Here is a tiny trained network, its code and every weight. The questions are about switching its units off for an input and a target symbol, where a switched-off unit gives its printed mean instead of its output.

import numpy as np


def w(rows, s, z=0):
    codes = np.array(rows[::2]) - 128.0
    scale = np.full(codes.shape[1], s)
    scale[-1] = z or s
    return codes * scale


def f(y):
    return y / 2 * (1 + np.tanh(0.7978845608 * (y + 0.044715 * y**3)))


def softmax(a):
    e = np.exp(a - a.max(-1, keepdims=True))
    return e / e.sum(-1, keepdims=True)


def log_softmax(a):
    a = a - a.max(-1, keepdims=True)
    return a - np.log(np.exp(a).sum(-1, keepdims=True))


def net(x, mask):
    ids = ['ΓΔΣΦΨΩαβεζηθμξπτ'.index(c) for c in x.split()]
    T = len(ids)
    res = E[ids] + P[:T]
    r = res
    for j in range(2):
        rows = slice(2 * j, 2 * j + 2)
        q, k, v = (r @ M[0][rows].T for M in (Q, K, V))
        z = softmax(np.where(np.tri(T) > 0, q @ k.T / 2**0.5, -1e9)) @ v
        o = O[0][rows]
        res = res + np.where(mask[j], z, o[:, -1]) @ o[:, :-1]
    y = f(res @ A[0][:, :-1].T + A[0][:, -1])
    res = res + np.where(mask[2:26], y, B[0][:, -1]) @ B[0][:, :-1]
    return log_softmax(res[-1] @ U[:, :-1].T + U[:, -1])


Q, K, V, O, A, B = {}, {}, {}, {}, {}, {}
E = w([
[118,77,218,131,128,114,146,167,115],'Γ',
[131,127,148,169,133,130,161,184,1],'Δ',
[171,56,239,141,129,116,96,129,110],'Σ',
[227,51,199,147,187,92,148,197,157],'Φ',
[212,76,198,104,71,132,96,207,150],'Ψ',
[100,92,196,92,213,145,156,111,130],'Ω',
[101,155,57,17,150,167,118,186,189],'α',
[33,153,144,36,105,160,164,179,126],'β',
[176,116,135,56,196,169,41,89,146],'ε',
[149,109,116,76,244,127,136,101,163],'ζ',
[82,107,142,90,157,109,214,214,169],'η',
[180,67,215,117,233,133,131,87,113],'θ',
[126,99,191,79,156,169,90,73,94],'μ',
[232,61,174,117,150,113,50,132,137],'ξ',
[185,103,82,65,191,119,131,183,192],'π',
[94,145,105,25,184,188,113,97,138],'τ',
],0.0062)
P = w([
[81,198,146,178,41,121,168,102,233],'0',
[133,112,75,3,169,222,87,174,141],'1',
[124,93,77,3,152,187,119,157,159],'2',
[99,195,148,65,170,197,88,144,242],'3',
[100,167,157,54,160,159,118,142,227],'4',
[95,149,147,71,184,145,120,132,214],'5',
[86,132,156,60,175,140,106,142,210],'6',
[105,108,153,68,195,98,133,143,209],'7',
[79,89,177,58,166,97,114,134,202],'8',
[81,45,169,79,188,90,157,164,175],'9',
[81,29,187,49,152,87,112,150,173],'10',
[71,41,169,37,178,90,153,163,151],'11',
[45,12,179,38,164,92,144,180,162],'12',
],0.0037)
Q[0] = w([
[79,101,226,101,189,88,123,144,192],'h1',
[123,152,104,176,93,134,114,98,143],'h1',
[140,91,171,4,184,180,111,166,136],'h2',
[114,153,181,81,160,163,104,140,204],'h2',
],0.038)
K[0] = w([
[116,139,137,167,87,89,140,53,255],'h1',
[160,125,112,89,158,126,104,171,101],'h1',
[153,233,66,255,90,52,134,135,69],'h2',
[160,253,136,154,172,165,136,131,40],'h2',
],0.03)
V[0] = w([
[68,98,217,192,138,91,234,93,64],'h1',
[46,155,152,63,94,188,67,19,82],'h1',
[214,103,125,134,246,114,70,3,159],'h2',
[214,71,226,194,4,112,69,135,71],'h2',
],0.02)
O[0] = w([
[84,99,112,168,140,225,85,151,191,175],'h1',
[86,117,85,157,130,65,20,169,119,57],'h1',
[131,197,158,64,127,198,105,245,94,2],'h2',
[146,224,83,225,197,108,159,135,185,137],'h2',
],0.011,0.0087)
A[0] = w([
[108,149,100,180,126,80,117,135,81,84],'n1',
[110,88,149,173,156,74,111,153,97,173],'n2',
[70,92,98,138,133,118,34,131,133,94],'n3',
[160,87,97,142,77,189,160,126,152,47],'n4',
[206,180,112,98,134,160,174,81,111,103],'n5',
[135,182,157,133,34,141,178,95,137,45],'n6',
[85,207,148,66,94,78,94,73,187,118],'n7',
[124,171,143,100,111,122,90,186,52,1],'n8',
[135,219,187,94,134,143,90,188,111,49],'n9',
[147,255,127,179,138,121,122,126,134,42],'n10',
[87,149,110,173,146,160,62,209,54,74],'n11',
[89,114,121,174,159,145,76,176,136,197],'n12',
[53,118,141,103,166,99,174,153,134,106],'n13',
[147,102,55,170,73,134,113,105,10,67],'n14',
[107,130,114,152,150,87,71,184,62,113],'n15',
[131,139,136,183,141,146,151,87,58,130],'n16',
[126,141,100,187,120,160,103,100,149,80],'n17',
[126,139,122,125,118,219,128,174,86,74],'n18',
[128,124,70,163,69,116,93,80,144,75],'n19',
[86,74,137,171,108,234,95,176,21,110],'n20',
[134,234,177,173,136,206,115,176,136,95],'n21',
[113,187,168,136,91,176,111,105,204,130],'n22',
[81,134,106,98,95,107,73,151,56,65],'n23',
[107,177,116,193,143,220,128,140,177,8],'n24',
],0.0088,0.0059)
B[0] = w([
[155,90,177,95,150,148,144,74,144,138],'n1',
[139,161,63,137,105,185,124,170,121,180],'n2',
[112,133,144,164,57,154,151,200,151,180],'n3',
[68,160,162,132,119,123,80,109,121,202],'n4',
[105,142,157,166,100,141,110,211,119,206],'n5',
[146,109,130,125,195,117,102,141,112,149],'n6',
[151,98,131,159,114,84,111,148,120,134],'n7',
[211,148,138,187,181,208,68,111,105,165],'n8',
[118,47,46,149,104,134,204,120,43,171],'n9',
[158,168,175,82,20,173,160,62,152,212],'n10',
[12,158,201,154,115,89,174,125,46,152],'n11',
[156,159,143,56,175,3,153,68,141,200],'n12',
[158,136,133,135,108,144,94,123,111,152],'n13',
[82,117,84,150,124,78,153,167,117,135],'n14',
[85,154,158,159,124,154,64,92,103,148],'n15',
[107,140,85,116,113,135,116,146,168,169],'n16',
[149,135,123,115,117,80,169,146,74,208],'n17',
[161,63,176,160,152,124,110,115,145,156],'n18',
[111,141,168,132,180,174,157,146,97,197],'n19',
[149,114,88,103,155,114,143,166,225,175],'n20',
[36,165,47,39,216,181,122,106,150,208],'n21',
[128,99,102,152,145,70,111,151,124,207],'n22',
[140,181,82,93,100,117,95,56,158,171],'n23',
[199,79,195,177,118,139,26,150,92,254],'n24',
],0.016,0.0068)
U = w([
[159,83,175,214,190,41,44,172,119,163],'Γ',
[129,139,68,164,191,116,191,123,147,169],'Δ',
[167,182,140,40,201,100,93,95,154,137],'Σ',
[91,156,176,143,207,211,68,205,163,89],'Φ',
[177,165,174,148,53,147,162,123,169,104],'Ψ',
[103,92,129,77,142,61,133,207,251,199],'Ω',
[134,87,76,51,75,40,151,116,84,49],'α',
[73,77,79,192,116,134,162,206,124,253],'β',
[127,135,85,151,149,133,103,123,34,120],'ε',
[208,42,79,79,144,186,102,153,142,105],'ζ',
[48,51,203,104,117,177,107,26,143,102],'η',
[78,95,97,72,227,107,117,170,103,82],'θ',
[26,188,152,110,144,74,116,150,95,43],'μ',
[101,170,83,58,140,188,176,147,113,147],'ξ',
[147,90,239,26,119,123,154,234,27,130],'π',
[108,140,91,122,84,138,23,154,147,109],'τ',
],0.0027,0.003)

Each question gives the input, a string of symbols that net reads in full, and the target symbol t.
The units are the heads (2 rows each of Q, K, V and O) and the neurons (one row each of A and B). Each row of codes is followed by its name. A weight is (code - 128) times the scale printed after its matrix; where a second scale follows, it is the last column's (O, A, B and U).
mask holds one flag per unit, heads first, then neurons. A switched-off unit (its flag False) gives its mean, the last column of its rows in O or B, instead of its output. The means were averaged over made-up inputs and are rounded, as every weight is.
A unit's drop is (log p(t) with every unit on - log p(t) with that unit switched off) / (log p(t) with every unit on - log p(t) with every unit switched off).
The circuit of an input: a set's keep is (log p(t) with only the set's units on - log p(t) with every unit switched off) / (log p(t) with every unit on - log p(t) with every unit switched off). Starting from the 12 units with the biggest drops (on a tie, the unit counted first), units are removed one at a time, each time the one whose removal leaves the highest keep (on an exact tie, the one counted first), for as long as the keep stays at least 0.8.
units of the circuit, in order: the units of the circuit, biggest drop first
unit that matters most: the unit with the biggest drop
top k neurons: the k neurons with the biggest drops, biggest first
heads that matter: for each layer, one digit per head in row order, 1 if its drop is at least 0.15 and else 0, layers parted by /
input α Σ η β π, target α: unit that matters most -> h1
input α Γ Ω Φ Γ, target α: heads that matter -> 11
input π Ω Σ ζ μ Σ, target π: units of the circuit, in order -> (h1 h2)
input η ε τ Γ, target η: units of the circuit, in order -> (h2 h1 n4)
input ζ η τ π, target ζ: top 4 neurons -> (n8 n20 n9 n18)
input Δ Ω η, target Γ: units of the circuit, in order -> (h1 n24 h2 n21)
input Ψ Ω η Σ Γ θ Φ, target Ψ: units of the circuit, in order -> (h2 n10)
input Ψ η β ε, target Ψ: units of the circuit, in order -> (n10 h2)
input Ψ Σ μ ε Ω η Ψ, target Ψ: heads that matter -> 11
input ζ η μ, target ζ: units of the circuit, in order -> (h2 n20 n8 n9)
input Ω Σ Γ ζ μ η ε π π Σ Δ, target Ω: units of the circuit, in order -> (n20 h1 h2 n12)
input τ θ α τ Ψ Ω η η η, target τ: top 2 neurons -> (n23 n15)
input ζ μ Ω Ψ θ Ψ η ξ Ψ Ω, target ζ: heads that matter -> 01
input ξ Ω Ω α Ω β η Γ β π Ω π Ψ, target ξ: units of the circuit, in order -> (h2 n21 n10)
input β Ψ Γ π, target β: top neuron -> (n3)
input μ Γ η π η ξ π, target μ: top 2 neurons -> (n11 n12)
input Σ Γ ξ η Ψ Ψ Ψ, target Σ: top 3 neurons -> (n21 n12 n10)
input Γ ξ ζ ε ε η π ε η Ω Ω π, target Γ: units of the circuit, in order -> (h1 h2 n24 n21)
input Ψ Γ α π η π π Σ ε π Ω, target Ψ: units of the circuit, in order -> (h2 n10 h1)
input μ π Γ η Σ θ ζ Ω, target μ: top 3 neurons -> (n11 n12 n15)
input Φ π η η β β ε η, target Φ: unit that matters most -> h1
input β τ μ, target β: top 2 neurons -> (n3 n14)
input μ Γ π ε η η π ξ η η, target μ: top 2 neurons -> (n11 n12)
